Below is a small trained network, with its code and all its weights. Each question gives an input and a class and asks what happens when units are switched off, that is, made to give their printed mean instead of their output.

import numpy as np


def w(rows, s, z=0):
    codes = np.array(rows[::2]) - 128.0
    scale = np.full(codes.shape[1], s)
    scale[-1] = z or s
    return codes * scale


def norm(h):
    return h / np.sqrt((h * h).mean(-1, keepdims=True) + 1e-5)


def f(y):
    return y / 2 * (1 + np.tanh(0.7978845608 * (y + 0.044715 * y**3)))


def log_softmax(a):
    a = a - a.max(-1, keepdims=True)
    return a - np.log(np.exp(a).sum(-1, keepdims=True))


def net(x, mask):
    res = np.array(x, float).reshape(1, 4) / 4 @ E
    u = 0
    for l in range(2):
        y = f(norm(res) @ A[l][:, :-1].T + A[l][:, -1])
        res = res + np.where(mask[u : u + 9], y, B[l][:, -1]) @ B[l][:, :-1]
        u += 9
    return log_softmax(norm(res)[-1] @ U[:, :-1].T + U[:, -1])


A, B = {}, {}
E = w([
[253,141,20,171],'x0',
[88,108,164,185],'x1',
[207,203,205,42],'x2',
[103,224,138,203],'x3',
],0.0056)
A[0] = w([
[188,119,43,81,199],'0.n1',
[202,223,69,87,253],'0.n2',
[126,239,186,138,166],'0.n3',
[33,97,185,173,82],'0.n4',
[86,20,97,92,117],'0.n5',
[254,55,170,88,96],'0.n6',
[169,115,96,184,68],'0.n7',
[35,156,59,203,234],'0.n8',
[212,17,71,142,97],'0.n9',
],0.0099,0.0022)
B[0] = w([
[166,137,216,70,235],'0.n1',
[243,43,253,164,253],'0.n2',
[168,55,65,32,207],'0.n3',
[53,197,218,150,211],'0.n4',
[126,159,182,102,211],'0.n5',
[93,194,111,114,207],'0.n6',
[144,55,88,110,169],'0.n7',
[215,117,106,180,254],'0.n8',
[237,165,83,191,245],'0.n9',
],0.0055,0.0054)
A[1] = w([
[103,119,73,36,108],'1.n1',
[91,92,5,128,86],'1.n2',
[146,155,68,43,252],'1.n3',
[84,238,135,82,218],'1.n4',
[82,216,233,174,188],'1.n5',
[46,89,163,113,93],'1.n6',
[84,154,175,3,242],'1.n7',
[141,82,190,168,89],'1.n8',
[95,126,158,97,218],'1.n9',
],0.0079,0.0022)
B[1] = w([
[72,197,195,162,125],'1.n1',
[98,133,170,2,116],'1.n2',
[185,108,189,172,176],'1.n3',
[193,139,154,99,176],'1.n4',
[171,95,138,179,230],'1.n5',
[61,129,146,134,157],'1.n6',
[165,107,123,157,255],'1.n7',
[81,82,145,185,163],'1.n8',
[147,141,162,143,169],'1.n9',
],0.0087,0.0044)
U = w([
[10,99,139,160,183],'0',
[245,122,215,89,195],'1',
[185,98,16,166,151],'2',
[73,177,47,35,3],'3',
[69,169,86,28,18],'4',
],0.012,0.0064)

Each question gives the input, the list of numbers given to net, and the class t.
The units are the neurons (one row each of A and B). Each row of codes is followed by its name. A weight is (code - 128) times the scale printed after its matrix; where a second scale follows, it is the last column's (A, B and U).
mask holds one flag per neuron, layer by layer. A switched-off neuron (its flag False) gives its mean, the last column of its row in B, instead of its output. The means were averaged over made-up inputs and are rounded, as every weight is.
A unit's drop is (log p(t) with every unit on - log p(t) with that unit switched off) / (log p(t) with every unit on - log p(t) with every unit switched off).
The circuit of an input: a set's keep is (log p(t) with only the set's units on - log p(t) with every unit switched off) / (log p(t) with every unit on - log p(t) with every unit switched off). Starting from the 12 units with the biggest drops (on a tie, the unit counted first), units are removed one at a time, each time the one whose removal leaves the highest keep (on an exact tie, the one counted first), for as long as the keep stays at least 0.8.
units of the circuit, in order: the units of the circuit, biggest drop first
unit that matters most: the unit with the biggest drop
k most important neurons: the k neurons with the biggest drops, biggest first
top k neurons in layer l: the k neurons of layer l with the biggest drops, biggest first
drop of u: that unit's drop, to one decimal
input [-5,-2,-4,-6], class 0: units of the circuit, in order	1.n6, 0.n2
input [0,2,-2,-2], class 2: units of the circuit, in order	0.n1, 0.n2
input [-3,-5,-6,-6], class 0: units of the circuit, in order	1.n1, 0.n2
input [2,7,-1,3], class 0: 2 most important neurons	0.n9, 0.n4
input [1,3,-2,7], class 2: unit that matters most	0.n8
input [1,3,-3,3], class 0: top 2 neurons in layer 1	1.n4, 1.n7
input [-2,-1,-2,6], class 2: units of the circuit, in order	0.n1, 0.n2, 0.n3
input [-6,7,-3,-7], class 0: drop of 0.n1	0.1
input [-7,1,-3,-5], class 0: drop of 0.n2	0.1
input [-5,-2,-6,-4], class 0: drop of 0.n2	0.1
